Below is a small trained network, with its code and all its weights. Each question gives an input and a class and asks what happens when units are switched off, that is, made to give their printed mean instead of their output.

import numpy as np


def w(rows, s, z=0):
    codes = np.array(rows[::2]) - 128.0
    scale = np.full(codes.shape[1], s)
    scale[-1] = z or s
    return codes * scale


def norm(h):
    return h / np.sqrt((h * h).mean(-1, keepdims=True) + 1e-5)


def f(y):
    return np.maximum(y, 0)


def log_softmax(a):
    a = a - a.max(-1, keepdims=True)
    return a - np.log(np.exp(a).sum(-1, keepdims=True))


def net(x, mask):
    res = np.array(x, float).reshape(1, 8) / 4 @ E
    u = 0
    for l in range(3):
        y = f(norm(res) @ A[l][:, :-1].T + A[l][:, -1])
        res = res + np.where(mask[u : u + 10], y, B[l][:, -1]) @ B[l][:, :-1]
        u += 10
    return log_softmax(norm(res)[-1] @ U[:, :-1].T + U[:, -1])


A, B = {}, {}
E = w([
[53,115,197,10,145,207,60,37,139,92],'x0',
[126,130,131,132,124,132,128,123,129,122],'x1',
[203,70,95,82,151,17,181,24,152,59],'x2',
[114,36,144,101,45,123,168,192,66,61],'x3',
[125,130,129,124,126,126,138,131,132,132],'x4',
[190,85,224,106,135,93,76,198,203,159],'x5',
[123,126,133,122,130,127,140,130,131,138],'x6',
[186,249,197,116,181,116,138,179,43,34],'x7',
],0.0012)
A[0] = w([
[167,88,176,141,199,9,226,46,136,5,76],'L0N1',
[204,93,140,87,147,134,116,208,181,134,61],'L0N2',
[181,187,194,102,131,120,127,122,23,145,32],'L0N3',
[146,205,92,152,200,109,55,79,175,163,4],'L0N4',
[63,93,124,22,62,156,99,58,179,174,131],'L0N5',
[166,200,152,131,198,120,88,81,145,133,59],'L0N6',
[41,160,208,210,125,201,82,207,95,123,52],'L0N7',
[86,124,14,145,146,217,189,95,98,107,69],'L0N8',
[108,164,45,129,159,186,167,101,66,79,42],'L0N9',
[142,136,54,193,3,60,179,196,158,169,89],'L0N10',
],0.0022,0.003)
B[0] = w([
[149,162,96,101,106,168,97,150,118,168,247],'L0N1',
[99,144,144,153,93,87,123,107,110,152,156],'L0N2',
[76,162,101,133,159,135,138,155,196,69,153],'L0N3',
[152,184,184,147,195,169,255,77,187,219,149],'L0N4',
[130,100,121,178,174,136,116,128,115,116,252],'L0N5',
[105,117,139,113,129,138,183,134,160,139,163],'L0N6',
[189,146,73,61,111,149,116,114,124,167,212],'L0N7',
[124,149,182,128,104,87,93,118,130,156,197],'L0N8',
[99,164,166,165,100,61,117,87,107,160,167],'L0N9',
[130,103,137,146,178,165,105,110,105,125,225],'L0N10',
],0.005,0.0018)
A[1] = w([
[153,208,183,59,165,171,89,158,101,68,117],'L1N1',
[105,62,124,118,8,112,166,213,69,67,70],'L1N2',
[140,80,109,61,44,140,132,182,77,50,109],'L1N3',
[169,105,251,81,133,117,78,199,232,153,61],'L1N4',
[20,181,171,143,125,202,96,180,149,173,104],'L1N5',
[193,98,98,38,152,34,162,30,171,82,81],'L1N6',
[72,47,158,94,36,125,119,171,81,37,64],'L1N7',
[93,116,166,138,159,108,147,134,135,59,3],'L1N8',
[159,200,157,116,129,100,163,159,120,31,34],'L1N9',
[83,149,231,28,186,184,77,88,109,10,93],'L1N10',
],0.0026)
B[1] = w([
[66,95,70,136,107,110,143,138,206,113,249],'L1N1',
[171,236,180,93,192,135,193,42,217,243,180],'L1N2',
[127,205,144,130,180,132,147,88,192,203,197],'L1N3',
[59,185,153,150,51,70,129,19,16,123,199],'L1N4',
[206,94,98,63,104,100,162,106,118,93,230],'L1N5',
[147,192,98,88,43,229,69,237,72,218,193],'L1N6',
[169,201,168,102,215,124,192,45,203,229,177],'L1N7',
[128,158,84,54,82,162,116,164,184,132,128],'L1N8',
[48,149,57,109,126,84,131,206,221,71,166],'L1N9',
[164,5,134,217,189,154,111,138,62,73,246],'L1N10',
],0.003,0.0021)
A[2] = w([
[139,124,219,137,60,31,72,122,118,125,51],'L2N1',
[67,144,99,117,50,97,163,68,58,84,85],'L2N2',
[60,226,107,143,168,188,155,49,133,143,159],'L2N3',
[51,33,85,154,76,102,116,113,208,136,5],'L2N4',
[163,156,91,48,49,176,87,150,103,159,64],'L2N5',
[82,162,162,142,37,63,107,73,66,131,89],'L2N6',
[202,132,82,241,131,38,192,212,85,126,101],'L2N7',
[154,178,140,210,162,159,181,133,154,191,119],'L2N8',
[125,74,74,154,130,153,81,81,194,225,130],'L2N9',
[106,194,123,92,142,85,106,189,151,4,81],'L2N10',
],0.0031,0.0024)
B[2] = w([
[45,208,104,197,45,49,138,73,60,169,148],'L2N1',
[112,174,198,178,79,61,52,146,142,180,157],'L2N2',
[156,88,163,114,102,85,152,159,153,160,254],'L2N3',
[111,239,63,161,149,96,209,224,191,2,149],'L2N4',
[219,119,31,66,51,190,72,194,52,202,186],'L2N5',
[25,122,196,236,32,21,64,91,105,152,164],'L2N6',
[85,50,150,111,158,206,47,67,91,81,200],'L2N7',
[112,89,172,54,140,124,133,85,144,107,222],'L2N8',
[140,193,131,122,119,104,159,187,111,61,253],'L2N9',
[102,139,45,208,86,107,205,187,210,113,170],'L2N10',
],0.0037,0.0034)
U = w([
[239,196,24,33,38,220,54,210,42,230,226],'0',
[156,197,237,57,226,113,248,31,242,248,198],'1',
[53,227,31,204,106,73,202,241,226,4,116],'2',
[33,180,209,221,18,7,34,37,35,204,1],'3',
[105,1,151,168,242,235,33,54,46,31,34],'4',
],0.0067,0.00085)

Each question gives the input, the list of numbers given to net, and the class t.
The units are the neurons (one row each of A and B). Each row of codes is followed by its name. A weight is (code - 128) times the scale printed after its matrix; where a second scale follows, it is the last column's (A, B and U).
mask holds one flag per neuron, layer by layer. A switched-off neuron (its flag False) gives its mean, the last column of its row in B, instead of its output. The means were averaged over made-up inputs and are rounded, as every weight is.
A unit's drop is (log p(t) with every unit on - log p(t) with that unit switched off) / (log p(t) with every unit on - log p(t) with every unit switched off).
The circuit of an input: a set's keep is (log p(t) with only the set's units on - log p(t) with every unit switched off) / (log p(t) with every unit on - log p(t) with every unit switched off). Starting from the 12 units with the biggest drops (on a tie, the unit counted first), units are removed one at a time, each time the one whose removal leaves the highest keep (on an exact tie, the one counted first), for as long as the keep stays at least 0.8.
units of the circuit, in order: the units of the circuit, biggest drop first
k most important neurons: the k neurons with the biggest drops, biggest first
drop when u is switched off: that unit's drop, to one decimal
input [-8,8,4,4,4,-2,0,2], class 4: units of the circuit, in order => (L2N7)
input [5,7,6,-5,-6,-8,-3,8], class 2: units of the circuit, in order => (L2N10 L1N9 L1N1)
input [8,-5,-5,1,-4,-3,4,8], class 2: units of the circuit, in order => (L1N1 L2N10)
input [1,1,7,-4,7,0,-4,7], class 0: 3 most important neurons => (L1N6 L0N1 L2N5)
input [8,6,-2,0,-6,-2,3,8], class 2: units of the circuit, in order => (L2N10 L1N1)
input [2,-3,6,-7,0,-1,1,8], class 2: 2 most important neurons => (L2N10 L1N9)
input [6,5,-3,6,8,-7,-2,-8], class 2: 4 most important neurons => (L2N4 L0N5 L1N4 L2N9)
input [-1,6,5,-1,3,-7,-8,-1], class 3: 2 most important neurons => (L0N9 L2N6)
input [-6,-7,-6,7,0,-4,-7,2], class 1: units of the circuit, in order => (L1N2 L0N1 L2N8)
input [-3,-6,-7,4,3,-8,-7,4], class 3: units of the circuit, in order => (L0N9 L2N6)
input [-8,-1,-7,-3,5,7,0,1], class 4: 4 most important neurons => (L2N7 L0N1 L1N6 L0N10)
input [-3,3,-7,5,6,8,8,-6], class 3: 4 most important neurons => (L1N4 L0N1 L0N2 L1N6)
input [-2,4,-7,-3,2,-8,1,-8], class 2: units of the circuit, in order => (L2N4 L2N9)
input [-5,-8,3,-6,-7,-3,-1,-6], class 1: 2 most important neurons => (L0N4 L1N1)
input [6,0,7,4,-2,4,-1,-7], class 0: units of the circuit, in order => (L1N6)
input [-7,-1,-6,0,-5,-3,-2,-1], class 4: 3 most important neurons => (L2N7 L0N1 L1N6)
input [6,8,-6,4,6,0,-1,-7], class 2: 2 most important neurons => (L0N5 L2N4)
input [1,8,0,6,8,-2,4,-5], class 1: 2 most important neurons => (L1N7 L1N2)
input [3,-4,8,7,7,0,-4,3], class 0: 2 most important neurons => (L1N6 L0N1)
input [8,-7,-4,4,-3,3,3,6], class 4: units of the circuit, in order => (L1N10)
input [3,-6,0,-6,5,7,5,-6], class 3: 2 most important neurons => (L1N4 L1N1)
input [3,2,-7,3,-1,8,-2,8], class 2: units of the circuit, in order => (L2N10 L1N1)
input [5,-1,3,4,5,6,-1,1], class 3: drop when L1N4 is switched off => 3.1
